Each row is followed by its class.
[ -1  41  -4   0  13  -5  18 -29  -1  19 -32  26   1  11   1 -62  32  11
   4  21  18  38  -6   4  14 -26  30 -28   5   0  -8   8 -13   0] : Z
[-46 -45  10  32  49  -8  -9   2  -4 -14  -1 -53   8 -33 -17   7  25  22
 -17  32 -21  24   9   6  35 -13 -28  28  40 -53   8  23  14  62] : X
[-34  12 -36  25 -24  20  22  -2   3 -21  10  71  26 -11  15 -46 -29   1
 -18  -3 -20  -1  -5 -37   0   0  -8  36  53 -14 -13 -72 -21 -42] : G
[-23 -15 -45 -16  27 -41  17  23 -42   9  30 -43  24  15 -11  53 -51   5
  22  16 -24 -23  17  14 -11   4 -10  25 -68 -24  27  13 -36  18] : Q
[ 13 -12  27   4 -92  -2  45  20  23  34  50  -7 -15 -15  13  28  63  13
  19  13  38 -20  -2  -6 -35  28   5  32  54 -26   1  -6  19  38] : Q
[ 26 -53  -5 -18 -50  -1  -6  -3  31  28  -4  18 -21 -15 -24  22 105   6
   4  20  15 -57 -20 -17 -15 -39  34  18  11   0 -25 -12  42  22] : G
[ 27  18  21 -35  -5  32  25  31  40   6 -17 -16   9   4 -32   6   9 -24
 -24  11 -33 -30 -69  15 -13   6 -47  -3  12  -6  28  37  40 -23] : C
[ 29  -4   1  38   1 -29  64  29   1  55 -26 -92 -37  21 -12  16  40   0
  20  14  14 -22  39   3  38 -13  39 -33  17   5 -33  15  19   1] : G
[ -3  37  -1 -46 -26  19 -11  12 -22 -15  20 -21 -39  11  20  22 -18   3
  -5  -8   3   4 -13  -2   2  35   1  -5 -52  11  12  31  -4  -9] : U
[ -9 -20 -37 -33  51  -5 -24 -11   7 -18 -22  -2  39 -24  14 -11 -24  -2
  -1 -24 -57  30 -16  -7  37 -54   5  26 -29 -14 -24  25 -28  -9] : G
[-38   8   2   9   2 -14 -12 -28 -35  20 -33  12 -56 -23  25   2  40  25
  13   5  17 -10  12  16  13   5  -9  37 -36  78 -21  62  21  39] : Q
[-11  50 -37 -79 -55  -9  71  38 -13 -29 -16   2  -8   9   6  -8  54  16
  32  26  12 -73 -62   9 -20  30  39 -27 -44  17  33   5 -27 -36] : X
[-22 -12  10 -15   7 -34  15  30 -47  50   9  22 -19 -39  18 -19  25  17
 -16   9  -1 -72 -40  56   3  -4  -4  30 -66  20  19 -19 -17 -11] : X
[ -5   0 -13  89  14   7  31  18  11  25 -29   1  20  20 -31 -49   2  -5
  -6  11 -12 -13  55   2  13  -7 -13 -31 100  -1  -6 -34  25 -36] : E
[ -4  13  13 -11  18  23  27   6  -3 -46  28  40 -46 -19 -13 -13 -11 -38
 -15  21  14 -21 -21  10 -10  23  -7 -34  -7  -8  11 -16   1 -28] : U
[-23   3 -36  29  12 -14 -12  36  -1  38 -15   1 -19  -6 -17 -23 -40 -41
  23  25  -7  49   5 -26 -14  14   1  -3  36 -50  -8 -46  18 -64] : Q
[ -5   2 -26 -26   8  15  15  18  -2 -28  12  40  25   9 -21  11   7  -6
  -1   4 -22 -39 -12   9 -24 -18  -5   9  -3 -14  24  -1  -2 -10] : U
[-26 -17   5  61   8 -13 -19 -19 -12  43  20 -10  38  15  -5   0 -17   4
 -26  -7  -6  -7 -37  29  21  -9 -15  29 -59 -37  16  -4  12  -3] : Z
[-44  19 -27  -3  65 -12 -33  13 -41  -3  42  -1  12  47 -54  27 -30 -35
 -10   4  18  51  22 -13 -17  27  15  -6 -36 -58  42 -30 -44  74] : D
[-18  48 -10 -39 -48  -3 -14   3 -16  46 -15  37 -50 -18  21 -65   6   5
 -21  -2   0 -17 -16  15  33 -22 -31  27   2  -8 -13 -18  22 -29] : Z
[-30 -16  14  19  11  13 -77  50   0  -8 -33 -43   6 -37   5 -14   0 -15
 -21 -42 -16  30 -28  -2  34  47  33 -22  35  25 -18  28  11 -28] : C
[  3  -3 -15  -4  19   6  17  -7  15 -16   0   7 -27   0  12  -9  76   2
 -16   2  37   2 -44 -28 -19   5  16 -10 -18   7 -27  23   6  -7] : D
[  8  -5 -11  22  -7  33  -4  21  10   4  -1  20  17 -52  41  -8  50  40
   9   8   1  19 -25  -6  40   8  33   4  12   6 -55  55  -3  -9] : C
[  8 -12  24 101   2  11 -48  -5  19  25 -12  11  16  -4 -17 -12 -71 -22
  59  35 -21 -14  45  42 -15 -21  26 -31 -13   0  28 -28  46 -47] : E
[ 17 -14  13  45 -10  -8  -4  -7  21  69 -10  -7   8 -15   8  -2  56  11
  21  23  22  -6  -8   8 -25  19  20   6 -17  28 -12  32  14   0] : Q
[-11  13  35  13  25   1  -4  14 -17  55 -42  15 -89 -16 -32 -25   5 -24
 -27  49  -2 -31  19  23  27 -37  -8  19  11  -2  -8 -32  65  24] : G
[ -1   8 -22  -9 -16  50  37  17  14 -38  15  98  15 -12   3  -1  -3  -8
 -24  -3 -23 -46 -27  -4  13 -22 -22  32  23 -16 -18 -17   7 -13] : G
[  2  16  34 -13  75 -51 -19  64 -22 -18 -65 -59 -44   3 -22   6  -5 -10
  -4  -6 -11  34  -4  33   8   8  13 -54  21 -12  35  37  14 -24] : Z
[-16 -29  28   4 -21 -35   4  31 -48 114  10 -13  25 -23 -20  21 -26   0
 -17  61  11 -21  21  33 -29 -11   5  64   1 -34  13 -61  20  31] : U
[  0 -20 -24  72 -50  18  12 -42  20 -19  -9  23  48  37 -15  -2 -37   9
  31  38  -4  -3  14 -31 -11 -25  38  -4   7 -17  -2 -62  35 -37] : E
[  5  21 -22 -16  13  15 -12  14 -10   5  50  23  51  48  44  26 -35  35
   2 -29 -14  39 -27  -8 -47 -30  16  48 -77 -67  24  13 -31  14] : E
[ -1   4 -31 -13   4   6  -4  23  28  32 -66 -58 -18 -26 -34 -29   8 -19
  19  77 -23 -11  22 -20  11  -8  19 -12  33 -18 -23   7  39 -19] : Q
[  7 -19   4  17  50   2 -22   7  -1   3  -6 -34   3  -9  12  10  14  32
  -4  30  -4 -23   4  11 -30   1  13 -11 -53  16   8  53  -5   5] : E
[-19   2 -18  61  25 -29   7  14 -11  59 -13  15 -18   1 -19   0  71  -4
  24  16  33 -15 -11  24   1  -6  17   3 -33 -29 -10  23  20   4] : Z
[ -2 -62  29  38  29 -22 -38 -19 -26   6 -27 -56   6  10 -44  20 -39  -6
 -17  64   8 -27  12  17   5 -21  57 -43 -32  15  12 -39  46 -14] : U
[ 29   0 -13 -34  10   2 -44 -35   7 -17  15  55  16 -21  28 -30 -47  -7
   9 -24 -20  58 -27   2  41 -33  -2 -18 -39 -26 -22 -10 -15 -69] : U
[ 33  37  17   5  28  -4  16  46   8   0 -52   9 -18  24 -32  -8 -42  -9
  18  59   2   3  36  15 -38  -8 -26 -58  72 -22  28  -8  51 -51] : E
[ 51  25  10 -48   4  19   0  39  10  -3  16  88  -6   5  -9   5   8 -22
  -4  -9  17 -15 -59  22 -25   5 -11 -45 -12   0   6  11   6 -46] : C
[-32  13 -16  40  -1 -27  22 -52  -1 -41 -39 -27 -14  29  -4 -36 -17   0
   7  30  26   2  -4 -33  17  11  23 -26   1  11 -14 -34  22 -31] : Q
[ 11 -18   0   9  16   1 -40 -29  25  51 -28  24  51 -11 -32  22  47  -8
  32  31  29  -6   1  15 -26 -28  -8   9 -12  16 -27  65  33  57] : C
[-16   4   8   6  39  -4   2  -2 -15 -12   0  23 -16  14  19 -12  16   5
 -13   1  39  10 -13   5 -14 -30  27  -1 -23 -35 -19   4  15  21] : E
[-15  20   1  -9  20  38 -41  10  -1 -35 -50  56 -16 -40  16 -46  -7   7
   0  38  12  22   6 -19 -19  -2  31 -27  50  50 -33  19  14 -18] : C
[ 31 -15 -20  -8  12  22 -27   4  48   4  11  59  17 -19  -2 -25  58 -17
 -10 -40 -19 -18 -56  10  13  -3 -24 -15  -9  -6 -15  34   4 -46] : Q
[-13  11  -6 -37 -23 -19   7 -36  10 -49  14   5  -9  11   2 -12 -25 -14
  17  -1   1  -3 -23  -4 -21 -33   3   7 -37 -34  22 -17  -4  -1] : Z
[ 14  33 -14 -17   0   0  56  36  13 -22   7   2 -39  18 -12  13  61  -5
   9  11  21 -33 -57 -19 -19  21  21  -9 -28 -32   4   9   6  -9] : C
[-19  25  -8 -27 -14  -4  31  50  -2 -38  10  28   0 -34  24   6  36   4
  11 -10   6 -26 -34  16  19   9  13  30   8 -45  -4   6  -1   6] : D
[ 26  -4 -17 -35 -37  18  19  -7  57 -33   6 -38 -11  21 -32 -21  24 -26
  -2  -8 -22   8   5 -60 -26   0 -10  -4  48 -30  10 -39 -10   3] : X
[ -5  -8  14   4 -11  15 -96 -18  12 -31 -28  29  -8  -3 -27 -15 -22  17
 -11  35 -26   8   6 -20  -1  -8  10   9   7 -27  30 -47  43   2] : E
[ -1  12 -67  16 -79  16  51   3  15 -12 -40  32   4  18 -14  20  -4  22
  55  63  -9   0  32 -58 -24  -5 -39  26  74  -5 -16 -24  43 -47] : X
[ 21   8  12  44  -3  -1  -3  46   9  65 -40 -54 -24 -20  12 -24  -8   0
   8  31   8  55  69 -18  29 -14  20   2  93 -29 -51 -17  40  -9] : D
[-16 -31  18  12  25 -15   1 -40 -64  32  27  19 -42   4  -7 -10 -43  33
 -46  87  15 -26   4  24  20 -62  -4  12 -48 -22   9 -66  42   1] : U
[ 40   5  19  10 -32  32  35  38  10  58 -28 -22 -14   4 -30  29  25 -12
 -17  22 -20 -27  -1  26  22   3   1   0   0  20  -6  41  35  12] : Z
[-17   1 -40 -14 -23  10  15  35  -4  25   6  58  57 -15   9 -12 -31  -6
   6  32   5  50  -9 -25 -64  -7   7  22  56 -46  -8 -29 -22 -38] : Z
[ -4 -28  15  27  49   5 -22   2 -14  85 -11  17 -29 -21 -39 -53  17 -22
 -20  32 -22  20  14  35   7 -22  -4 -30  31  36  16 -10  14  -8] : Q
[-16  11 -18  30 -32   9  -6   5  -4  18  13 -14 -71  21 -10 -52  27   6
  -5  43  27 -41   6  -2  11 -33  37 -43   7 -33   0 -42  46 -36] : Z
[ -8  13 -21 -21 -41  30 -46  -1  10 -56 -35 -10 -48   5   9  -1 -20  10
  -2   3 -21 -15   5 -34  21  -4   5   6  -9   3 -16   2  49 -24] : E
[ -5  20   4   7  23 -45   4 -14 -21  34 -66 -40 -17  32 -43  22 -21 -36
  34  19  12  50  20  -1   5   0   6 -12 -11   2   2   2  35  -4] : U
[ -4 -14  -9 -43  63 -66 -88  -1 -36  14   3  11  42   9 -21 -10 -54  -7
  -5  -3   5   7  24  23  -1 -47  16  -6 -43 -65  15 -51 -18   4] : U
[-44  18 -58  20 -42  29 -20   1  15 -40   7  40   6  25   6 -28 -19  -9
  17   0  12   6   4 -41 -54  -8  -8  -8  50 -17  -1 -13  18 -55] : Z
[-37 -12   6 -14 -33  26  -9   8 -37   9  43  53 -21  -4 -15  31 -38  -7
   9  55  26  49  24  -4 -17 -17  -5  23  34 -54  12 -42  20  60] : X
[  3 -16 -16 -51   4 -10  26  67  17 -12  17 -49  20 -24  38  10  45  23
 -28   2  22 -77 -15   0 -57 -11 -17  23  29 -21 -21  43   3  -2] : D
[-35  13 -28 -10  64 -16  13  10 -34 -26 -15 -28   5  47 -28  14 -64 -29
  -6  29  11   5   9   2 -13 -28  -2 -22 -18 -45   8  -4  22 -11] : U
[-18  -4  -7  -5 -15 -24   6   4   1  -8 -41 -25 -17   9 -55  12  49  -4
   2  40  15 -58  23   1   3  -4 -18   0  46  10  12  -8  54  33] : D
